Below is a small trained network, with its code and all its weights. Each question gives an input and a class and asks what happens when units are switched off, that is, made to give their printed mean instead of their output.

import numpy as np


def w(rows, s, z=0):
    codes = np.array(rows[::2]) - 128.0
    scale = np.full(codes.shape[1], s)
    scale[-1] = z or s
    return codes * scale


def norm(h):
    return h / np.sqrt((h * h).mean(-1, keepdims=True) + 1e-5)


def f(y):
    return y / 2 * (1 + np.tanh(0.7978845608 * (y + 0.044715 * y**3)))


def log_softmax(a):
    a = a - a.max(-1, keepdims=True)
    return a - np.log(np.exp(a).sum(-1, keepdims=True))


def net(x, mask):
    res = np.array(x, float).reshape(1, 8) / 4 @ E
    u = 0
    for l in range(3):
        y = f(norm(res) @ A[l][:, :-1].T + A[l][:, -1])
        res = res + np.where(mask[u : u + 11], y, B[l][:, -1]) @ B[l][:, :-1]
        u += 11
    return log_softmax(norm(res)[-1] @ U[:, :-1].T + U[:, -1])


A, B = {}, {}
E = w([
[130,129,128],'x0',
[60,125,77],'x1',
[127,128,127],'x2',
[160,254,90],'x3',
[128,128,127],'x4',
[129,129,134],'x5',
[196,133,184],'x6',
[128,127,128],'x7',
],0.0079)
A[0] = w([
[156,137,103,74],'0.n0',
[149,104,102,96],'0.n1',
[113,129,41,118],'0.n2',
[201,91,189,41],'0.n3',
[135,254,122,122],'0.n4',
[134,9,117,254],'0.n5',
[169,68,122,129],'0.n6',
[33,4,114,32],'0.n7',
[123,26,75,69],'0.n8',
[177,117,145,88],'0.n9',
[122,216,161,174],'0.n10',
],0.0074,0.0029)
B[0] = w([
[131,123,112,117],'0.n0',
[90,123,141,119],'0.n1',
[144,135,194,155],'0.n2',
[54,99,148,165],'0.n3',
[155,51,65,224],'0.n4',
[89,220,212,255],'0.n5',
[95,165,192,151],'0.n6',
[80,254,113,224],'0.n7',
[115,197,120,163],'0.n8',
[134,92,119,133],'0.n9',
[161,60,90,187],'0.n10',
],0.0051,0.0042)
A[1] = w([
[92,114,88,10],'1.n0',
[218,151,121,126],'1.n1',
[2,122,158,195],'1.n2',
[131,163,10,103],'1.n3',
[118,112,178,232],'1.n4',
[140,124,62,120],'1.n5',
[223,52,91,179],'1.n6',
[71,72,115,152],'1.n7',
[129,119,92,56],'1.n8',
[135,144,116,80],'1.n9',
[125,207,64,8],'1.n10',
],0.0086,0.0016)
B[1] = w([
[155,109,121,124],'1.n0',
[203,112,15,182],'1.n1',
[255,177,69,253],'1.n2',
[151,5,207,226],'1.n3',
[84,201,138,172],'1.n4',
[158,51,167,161],'1.n5',
[210,183,120,204],'1.n6',
[130,185,146,141],'1.n7',
[140,86,119,124],'1.n8',
[141,80,111,125],'1.n9',
[61,65,237,174],'1.n10',
],0.0048,0.0045)
A[2] = w([
[83,48,3,2],'2.n0',
[128,101,43,138],'2.n1',
[111,144,100,127],'2.n2',
[137,145,95,146],'2.n3',
[206,2,190,242],'2.n4',
[74,113,140,162],'2.n5',
[246,70,147,73],'2.n6',
[109,79,43,19],'2.n7',
[116,196,73,124],'2.n8',
[176,212,206,106],'2.n9',
[76,36,51,27],'2.n10',
],0.0083,0.0024)
B[2] = w([
[165,93,222,153],'2.n0',
[77,87,167,150],'2.n1',
[159,108,105,129],'2.n2',
[79,91,143,136],'2.n3',
[47,11,71,253],'2.n4',
[201,124,91,140],'2.n5',
[98,132,89,216],'2.n6',
[140,95,254,133],'2.n7',
[122,122,80,151],'2.n8',
[130,159,250,207],'2.n9',
[178,97,254,145],'2.n10',
],0.0063,0.0056)
U = w([
[122,227,209,183],'0',
[121,53,247,219],'1',
[148,26,55,177],'2',
[255,142,92,3],'3',
[33,188,62,27],'4',
],0.015,0.0019)

Each question gives the input, the list of numbers given to net, and the class t.
The units are the neurons (one row each of A and B). Each row of codes is followed by its name. A weight is (code - 128) times the scale printed after its matrix; where a second scale follows, it is the last column's (A, B and U).
mask holds one flag per neuron, layer by layer. A switched-off neuron (its flag False) gives its mean, the last column of its row in B, instead of its output. The means were averaged over made-up inputs and are rounded, as every weight is.
A unit's drop is (log p(t) with every unit on - log p(t) with that unit switched off) / (log p(t) with every unit on - log p(t) with every unit switched off).
The circuit of an input: a set's keep is (log p(t) with only the set's units on - log p(t) with every unit switched off) / (log p(t) with every unit on - log p(t) with every unit switched off). Starting from the 12 units with the biggest drops (on a tie, the unit counted first), units are removed one at a time, each time the one whose removal leaves the highest keep (on an exact tie, the one counted first), for as long as the keep stays at least 0.8.
units of the circuit, in order: the units of the circuit, biggest drop first
most important unit: the unit with the biggest drop
k most important neurons: the k neurons with the biggest drops, biggest first
top k neurons in layer l: the k neurons of layer l with the biggest drops, biggest first
drop of u: that unit's drop, to one decimal
input [2,-1,-7,1,7,5,6,-1], class 3: most important unit	1.n3
input [-4,-3,2,1,-3,0,2,8], class 3: units of the circuit, in order	(1.n3, 0.n5)
input [-4,0,8,6,1,5,-6,7], class 2: units of the circuit, in order	(1.n3, 0.n7, 0.n5)
input [-5,1,7,-4,4,5,7,3], class 0: top 4 neurons in layer 1	(1.n3, 1.n4, 1.n5, 1.n10)
input [-3,0,0,0,7,4,-4,0], class 0: 2 most important neurons	(2.n4, 1.n1)
input [-5,-7,0,-3,-3,4,-1,-2], class 0: top 4 neurons in layer 1	(1.n3, 1.n4, 1.n5, 1.n10)
input [-1,0,3,7,2,0,-4,-5], class 2: 2 most important neurons	(1.n3, 0.n7)
input [-5,6,-4,6,7,3,1,-5], class 2: 3 most important neurons	(1.n3, 0.n7, 2.n4)
input [-1,-2,3,-7,-1,-4,-5,6], class 0: 2 most important neurons	(0.n5, 2.n4)
input [-4,3,-7,-4,-5,-2,-2,-3], class 4: top 3 neurons in layer 1	(1.n3, 1.n6, 1.n5)
input [4,-5,5,-4,1,8,0,-3], class 0: top 2 neurons in layer 1	(1.n3, 1.n4)
input [7,1,7,-8,4,5,-3,3], class 4: drop of 0.n5	-0.4
input [2,5,1,-4,-4,1,-1,-5], class 4: drop of 0.n4	-0.1
input [-8,1,8,4,0,-2,-1,1], class 1: most important unit	1.n2
input [-8,4,-2,6,-8,-5,-1,0], class 1: drop of 1.n3	-0.1
